Below are the code and all the weights of a small trained network. Each question names an input and a target symbol and asks about switching units off, where a switched-off unit gives its printed mean instead of its output.

import numpy as np


def w(rows, s, z=0):
    codes = np.array(rows[::2]) - 128.0
    scale = np.full(codes.shape[1], s)
    scale[-1] = z or s
    return codes * scale


def norm(h):
    return h / np.sqrt((h * h).mean(-1, keepdims=True) + 1e-5)


def f(y):
    return np.maximum(y, 0)


def softmax(a):
    e = np.exp(a - a.max(-1, keepdims=True))
    return e / e.sum(-1, keepdims=True)


def log_softmax(a):
    a = a - a.max(-1, keepdims=True)
    return a - np.log(np.exp(a).sum(-1, keepdims=True))


def net(x, mask):
    ids = ['βγεζθλμξπτ'.index(c) for c in x.split()]
    T = len(ids)
    res = E[ids] + P[:T]
    u = 0
    for l in range(2):
        q, k, v = (norm(res) @ M[l].T for M in (Q, K, V))
        z = softmax(np.where(np.tri(T) > 0, q @ k.T / 3**0.5, -1e9)) @ v
        res = res + np.where(mask[u], z, O[l][:, -1]) @ O[l][:, :-1]
        u += 1
        y = f(norm(res) @ A[l][:, :-1].T + A[l][:, -1])
        res = res + np.where(mask[u : u + 8], y, B[l][:, -1]) @ B[l][:, :-1]
        u += 8
    return log_softmax(norm(res)[-1] @ U[:, :-1].T + U[:, -1])


Q, K, V, O, A, B = {}, {}, {}, {}, {}, {}
E = w([
[137,146,183,96,115,74,153,208,82],'β',
[191,154,90,136,65,185,135,91,123],'γ',
[106,131,157,243,179,113,95,170,193],'ε',
[64,103,131,173,105,250,91,122,156],'ζ',
[100,125,158,253,205,137,187,97,99],'θ',
[31,177,244,138,108,159,145,156,147],'λ',
[86,130,101,143,178,188,229,209,147],'μ',
[79,211,165,145,159,127,197,26,174],'ξ',
[191,102,93,52,200,143,122,153,196],'π',
[89,201,116,113,184,139,96,108,84],'τ',
],0.021)
P = w([
[147,123,1,64,80,62,137,182,183],'0',
[204,163,199,83,137,189,117,116,109],'1',
[196,168,201,90,135,189,124,122,113],'2',
[203,154,198,87,137,183,118,130,110],'3',
[206,160,201,96,142,197,114,126,100],'4',
[208,160,187,97,136,197,113,114,103],'5',
[197,168,202,99,135,199,119,121,95],'6',
[210,159,190,101,138,200,122,131,111],'7',
[209,170,191,97,136,198,119,132,114],'8',
[207,156,189,102,140,198,124,130,111],'9',
[207,157,187,103,143,200,125,130,110],'10',
[206,159,187,100,137,203,128,124,101],'11',
],0.0081)
Q[0] = w([
[155,203,166,156,165,194,134,210,116],'L0H1',
[153,37,119,183,58,124,201,131,143],'L0H1',
[191,225,218,128,183,254,211,154,149],'L0H1',
],0.009)
K[0] = w([
[28,147,19,111,105,71,123,163,111],'L0H1',
[154,28,137,120,164,110,179,121,147],'L0H1',
[9,139,2,156,28,11,120,149,171],'L0H1',
],0.0085)
V[0] = w([
[161,56,81,104,149,11,130,144,18],'L0H1',
[153,97,146,154,84,164,69,156,116],'L0H1',
[100,27,55,131,231,214,185,3,202],'L0H1',
],0.0055)
O[0] = w([
[207,44,52,90,68,127,171,108,205,4],'L0H1',
[224,130,55,220,242,155,254,78,223,45],'L0H1',
[73,123,138,181,74,124,218,128,175,148],'L0H1',
],0.0092,0.0026)
A[0] = w([
[148,137,137,93,117,9,167,158,65,44],'L0N1',
[106,178,116,62,167,228,133,181,141,250],'L0N2',
[161,95,177,206,84,249,119,82,169,177],'L0N3',
[172,108,150,72,185,60,160,142,112,177],'L0N4',
[101,206,80,88,193,97,100,94,102,145],'L0N5',
[54,152,95,127,138,158,66,97,201,130],'L0N6',
[92,142,172,105,126,55,144,2,164,17],'L0N7',
[125,121,239,130,168,111,43,130,205,139],'L0N8',
],0.0075,0.0028)
B[0] = w([
[158,79,74,253,142,174,106,189,74,139],'L0N1',
[120,102,130,95,113,194,114,107,30,249],'L0N2',
[88,104,144,132,113,79,103,71,32,216],'L0N3',
[181,151,215,176,175,128,174,87,150,151],'L0N4',
[113,196,45,167,147,210,64,119,89,165],'L0N5',
[164,49,141,205,243,155,163,171,114,158],'L0N6',
[142,126,75,144,42,255,138,139,146,139],'L0N7',
[142,155,47,148,66,247,65,142,131,184],'L0N8',
],0.0074,0.011)
Q[1] = w([
[139,91,160,151,155,182,97,125,71],'L1H1',
[162,101,98,127,72,99,129,132,183],'L1H1',
[119,92,92,135,117,41,143,133,246],'L1H1',
],0.013)
K[1] = w([
[105,101,34,108,133,71,156,161,154],'L1H1',
[175,110,150,124,228,138,178,122,84],'L1H1',
[171,142,252,123,152,175,99,91,88],'L1H1',
],0.013)
V[1] = w([
[142,155,85,156,129,197,107,103,27],'L1H1',
[57,84,141,95,170,104,161,131,1],'L1H1',
[136,164,115,242,225,95,121,56,139],'L1H1',
],0.0071)
O[1] = w([
[38,199,27,54,125,2,148,30,186,254],'L1H1',
[120,48,115,55,189,64,133,118,46,148],'L1H1',
[107,66,128,155,127,65,54,116,128,95],'L1H1',
],0.011,0.0085)
A[1] = w([
[173,12,222,163,100,152,204,118,163,132],'L1N1',
[119,81,186,71,163,49,16,193,83,126],'L1N2',
[94,40,97,136,134,216,175,157,70,138],'L1N3',
[100,186,165,141,118,210,68,131,30,254],'L1N4',
[230,98,109,45,170,183,64,123,163,169],'L1N5',
[212,219,202,107,129,21,129,225,120,178],'L1N6',
[220,125,121,215,46,223,114,158,149,137],'L1N7',
[2,130,64,22,170,17,63,110,162,137],'L1N8',
],0.0072,0.0052)
B[1] = w([
[85,145,118,130,148,189,71,88,46,139],'L1N1',
[120,90,113,155,116,190,113,92,117,147],'L1N2',
[154,140,74,129,138,123,172,107,103,164],'L1N3',
[129,100,100,125,131,77,151,184,203,250],'L1N4',
[74,88,229,140,130,132,123,111,160,154],'L1N5',
[175,147,143,178,111,232,139,110,128,139],'L1N6',
[161,131,124,114,123,9,98,117,101,152],'L1N7',
[206,123,185,159,87,135,132,145,120,204],'L1N8',
],0.012,0.015)
U = w([
[161,67,177,99,169,189,116,71,180,254],'β',
[99,200,92,189,98,222,182,2,186,123],'γ',
[143,81,74,209,125,75,78,151,203,238],'ε',
[90,129,209,211,197,74,167,26,55,88],'ζ',
[42,23,64,183,98,232,96,50,65,104],'θ',
[105,211,77,108,197,165,27,127,40,53],'λ',
[122,91,79,78,159,130,252,165,98,131],'μ',
[13,151,220,116,47,138,120,158,121,98],'ξ',
[206,161,168,210,89,213,137,135,49,109],'π',
[176,127,97,88,29,67,118,41,70,125],'τ',
],0.0076,0.0027)

Each question gives the input, a string of symbols that net reads in full, and the target symbol t.
The units are the heads (3 rows each of Q, K, V and O) and the neurons (one row each of A and B). Each row of codes is followed by its name. A weight is (code - 128) times the scale printed after its matrix; where a second scale follows, it is the last column's (O, A, B and U).
mask holds one flag per unit, layer by layer, with each layer's heads first. A switched-off unit (its flag False) gives its mean, the last column of its rows in O or B, instead of its output. The means were averaged over made-up inputs and are rounded, as every weight is.
A unit's drop is (log p(t) with every unit on - log p(t) with that unit switched off) / (log p(t) with every unit on - log p(t) with every unit switched off).
The circuit of an input: a set's keep is (log p(t) with only the set's units on - log p(t) with every unit switched off) / (log p(t) with every unit on - log p(t) with every unit switched off). Starting from the 12 units with the biggest drops (on a tie, the unit counted first), units are removed one at a time, each time the one whose removal leaves the highest keep (on an exact tie, the one counted first), for as long as the keep stays at least 0.8.
circuit, biggest first: the units of the circuit, biggest drop first
top k neurons: the k neurons with the biggest drops, biggest first
k most important neurons of layer l: the k neurons of layer l with the biggest drops, biggest first
drop when u is switched off: that unit's drop, to one decimal
input ε γ π, target ε: top 4 neurons	(L0N2, L1N7, L0N3, L0N8)
input ξ γ γ τ, target ξ: circuit, biggest first	(L0H1)
input ζ ξ μ τ μ, target ζ: circuit, biggest first	(L0H1, L1H1)
input π π τ ξ μ ζ, target π: circuit, biggest first	(L1H1, L0H1)
input π μ θ τ, target π: top 2 neurons	(L0N3, L0N8)
input β γ π ζ μ ε, target β: circuit, biggest first	(L0H1, L1N5)
input ζ μ τ β ζ, target ζ: circuit, biggest first	(L0H1, L0N3)
input θ π ξ π γ τ λ, target θ: circuit, biggest first	(L1H1, L0N8, L1N2)
input θ π π θ γ β λ π λ ζ μ, target θ: top 4 neurons	(L0N2, L0N8, L1N1, L0N5)
input ζ γ μ τ ε, target ζ: 2 most important neurons of layer 0	(L0N3, L0N5)
input τ μ μ, target τ: circuit, biggest first	(L1H1, L1N8, L1N4)
input β γ λ ξ β ζ λ μ ζ γ, target β: circuit, biggest first	(L0H1, L1N5)
input β ε μ, target β: top 3 neurons	(L1N5, L0N4, L0N3)
input γ β λ λ θ μ, target γ: circuit, biggest first	(L1H1)
input μ π γ ζ, target μ: top 2 neurons	(L1N4, L1N3)
input ζ λ μ β γ τ, target ζ: top 3 neurons	(L1N8, L0N8, L0N6)
input τ π ζ γ γ π θ β π ξ λ β, target π: top 3 neurons	(L1N8, L1N6, L0N3)
input ε ε τ ζ θ λ β ε τ ξ ξ β, target ε: top 3 neurons	(L0N1, L1N7, L1N4)
input τ ε θ, target τ: 2 most important neurons of layer 1	(L1N8, L1N5)
input π ε π γ τ γ ζ ε, target π: circuit, biggest first	(L1H1)
input τ γ ζ μ λ γ π τ ζ, target τ: top 2 neurons	(L1N8, L0N5)
input θ β μ π β μ γ γ, target θ: 2 most important neurons of layer 1	(L1N8, L1N2)
input θ τ ζ ξ μ μ γ, target θ: top 3 neurons	(L0N2, L0N8, L0N5)
input θ θ β, target π: top 2 neurons	(L1N6, L0N3)
input ζ γ ε λ θ λ μ β ε μ τ, target ζ: drop when L1N8 is switched off	0.2
input γ τ γ ε μ θ ζ ε μ θ τ ε, target γ: drop when L1H1 is switched off	0.8
input λ γ π ξ θ τ γ, target λ: circuit, biggest first	(L0H1)
input β ζ π μ β, target β: top 2 neurons	(L1N5, L1N8)
input π π θ, target π: drop when L1N8 is switched off	-0.1
input ξ μ θ τ π γ ζ β γ θ μ, target ξ: drop when L0H1 is switched off	0.7
